Below is a small trained network, with its code and all its weights. Each question gives an input and a class and asks what happens when units are switched off, that is, made to give their printed mean instead of their output.

import numpy as np


def w(rows, s, z=0):
    codes = np.array(rows[::2]) - 128.0
    scale = np.full(codes.shape[1], s)
    scale[-1] = z or s
    return codes * scale


def norm(h):
    return h / np.sqrt((h * h).mean(-1, keepdims=True) + 1e-5)


def f(y):
    return np.maximum(y, 0)


def log_softmax(a):
    a = a - a.max(-1, keepdims=True)
    return a - np.log(np.exp(a).sum(-1, keepdims=True))


def net(x, mask):
    res = np.array(x, float).reshape(1, 4) / 4 @ E
    u = 0
    for l in range(2):
        y = f(norm(res) @ A[l][:, :-1].T + A[l][:, -1])
        res = res + np.where(mask[u : u + 14], y, B[l][:, -1]) @ B[l][:, :-1]
        u += 14
    return log_softmax(norm(res)[-1] @ U[:, :-1].T + U[:, -1])


A, B = {}, {}
E = w([
[30,70,146,173,100,176,194],'x0',
[189,176,130,111,185,235,114],'x1',
[121,167,212,129,169,121,166],'x2',
[121,2,181,59,57,132,184],'x3',
],0.0067)
A[0] = w([
[163,101,10,157,56,70,81,64],'L0N1',
[80,90,37,113,110,92,131,83],'L0N2',
[49,238,70,184,146,129,127,102],'L0N3',
[1,192,160,189,129,100,151,61],'L0N4',
[145,160,171,30,82,92,103,3],'L0N5',
[215,151,162,46,119,61,89,42],'L0N6',
[132,88,132,209,85,80,164,78],'L0N7',
[102,79,219,79,121,103,189,87],'L0N8',
[86,90,184,155,72,113,158,112],'L0N9',
[219,144,104,68,158,65,121,102],'L0N10',
[88,107,165,133,88,106,134,120],'L0N11',
[180,178,57,143,175,112,43,181],'L0N12',
[67,115,156,91,91,112,117,135],'L0N13',
[113,167,197,95,174,91,178,139],'L0N14',
],0.0079,0.007)
B[0] = w([
[101,140,141,95,2,111,67,198],'L0N1',
[163,176,122,144,95,170,90,173],'L0N2',
[230,94,97,84,162,95,147,203],'L0N3',
[44,112,83,107,214,38,167,186],'L0N4',
[131,152,37,71,144,92,201,139],'L0N5',
[93,195,79,71,127,82,175,172],'L0N6',
[87,141,193,133,94,150,97,168],'L0N7',
[174,61,123,180,105,158,149,194],'L0N8',
[104,75,150,163,139,103,149,198],'L0N9',
[55,168,151,85,74,56,109,192],'L0N10',
[100,68,167,139,130,88,171,177],'L0N11',
[151,104,160,148,171,189,36,255],'L0N12',
[113,65,144,128,149,90,159,181],'L0N13',
[162,170,89,82,79,127,169,178],'L0N14',
],0.0096,0.0076)
A[1] = w([
[29,143,72,208,130,143,162,91],'L1N1',
[161,153,122,164,242,121,32,75],'L1N2',
[74,166,195,201,165,94,74,125],'L1N3',
[116,144,69,142,188,237,75,114],'L1N4',
[52,78,155,126,200,120,98,2],'L1N5',
[159,231,115,145,133,124,37,153],'L1N6',
[75,153,85,128,73,140,80,30],'L1N7',
[34,179,95,101,189,254,89,16],'L1N8',
[136,60,139,138,51,227,172,203],'L1N9',
[174,138,114,127,201,246,131,106],'L1N10',
[121,198,99,151,95,181,95,20],'L1N11',
[37,128,82,64,82,135,184,86],'L1N12',
[14,165,156,225,187,135,149,132],'L1N13',
[111,111,40,148,75,96,70,61],'L1N14',
],0.0095,0.0064)
B[1] = w([
[51,139,89,175,185,121,69,159],'L1N1',
[231,214,122,198,196,247,139,219],'L1N2',
[155,92,59,151,200,109,212,158],'L1N3',
[186,161,143,247,182,148,144,198],'L1N4',
[85,123,217,254,171,25,83,140],'L1N5',
[51,112,158,140,60,138,76,255],'L1N6',
[26,230,121,61,115,26,29,155],'L1N7',
[214,48,96,226,91,166,221,156],'L1N8',
[162,202,163,162,108,187,67,249],'L1N9',
[139,244,38,202,205,156,77,193],'L1N10',
[31,193,218,51,86,28,111,140],'L1N11',
[182,206,123,189,227,119,123,181],'L1N12',
[107,179,10,119,231,26,160,168],'L1N13',
[9,207,201,96,106,82,32,178],'L1N14',
],0.0099,0.0077)
U = w([
[95,19,30,56,149,215,120,10],'0',
[81,223,155,48,40,91,32,216],'1',
[198,175,57,26,190,73,221,150],'2',
[151,16,252,196,22,215,142,136],'3',
[78,6,22,65,151,224,88,10],'4',
[205,231,117,239,209,229,58,144],'5',
[55,47,115,219,201,14,232,138],'6',
],0.014,0.012)

Each question gives the input, the list of numbers given to net, and the class t.
The units are the neurons (one row each of A and B). Each row of codes is followed by its name. A weight is (code - 128) times the scale printed after its matrix; where a second scale follows, it is the last column's (A, B and U).
mask holds one flag per neuron, layer by layer. A switched-off neuron (its flag False) gives its mean, the last column of its row in B, instead of its output. The means were averaged over made-up inputs and are rounded, as every weight is.
A unit's drop is (log p(t) with every unit on - log p(t) with that unit switched off) / (log p(t) with every unit on - log p(t) with every unit switched off).
The circuit of an input: a set's keep is (log p(t) with only the set's units on - log p(t) with every unit switched off) / (log p(t) with every unit on - log p(t) with every unit switched off). Starting from the 12 units with the biggest drops (on a tie, the unit counted first), units are removed one at a time, each time the one whose removal leaves the highest keep (on an exact tie, the one counted first), for as long as the keep stays at least 0.8.
units of the circuit, in order: the units of the circuit, biggest drop first
unit that matters most: the unit with the biggest drop
top k neurons: the k neurons with the biggest drops, biggest first
k most important neurons of layer l: the k neurons of layer l with the biggest drops, biggest first
drop when u is switched off: that unit's drop, to one decimal
input [4,2,-8,6], class 3: 2 most important neurons of layer 1	[L1N10, L1N2]
input [2,1,-4,2], class 1: units of the circuit, in order	[L1N2]
input [1,-1,7,-1], class 6: units of the circuit, in order	[L0N4, L1N9]
input [8,-8,-8,-5], class 1: top 2 neurons	[L0N1, L0N2]
input [-1,2,4,4], class 3: 2 most important neurons of layer 0	[L0N8, L0N12]
input [1,-7,0,4], class 3: top 3 neurons	[L0N8, L0N4, L1N9]
input [8,2,-1,2], class 6: 2 most important neurons of layer 1	[L1N2, L1N13]
input [1,-8,3,6], class 3: top 2 neurons	[L0N8, L0N4]
input [-6,6,0,4], class 1: top 2 neurons	[L0N10, L0N6]
input [-7,2,2,0], class 1: top 2 neurons	[L0N10, L0N6]
input [5,0,8,-3], class 6: drop when L0N4 is switched off	0.2
input [-1,-3,-5,-5], class 1: drop when L0N1 is switched off	2.1
input [-7,-7,7,5], class 2: drop when L0N14 is switched off	0.2
input [0,0,-1,8], class 3: drop when L0N5 is switched off	0.0
input [-4,-7,3,1], class 6: unit that matters most	L1N9
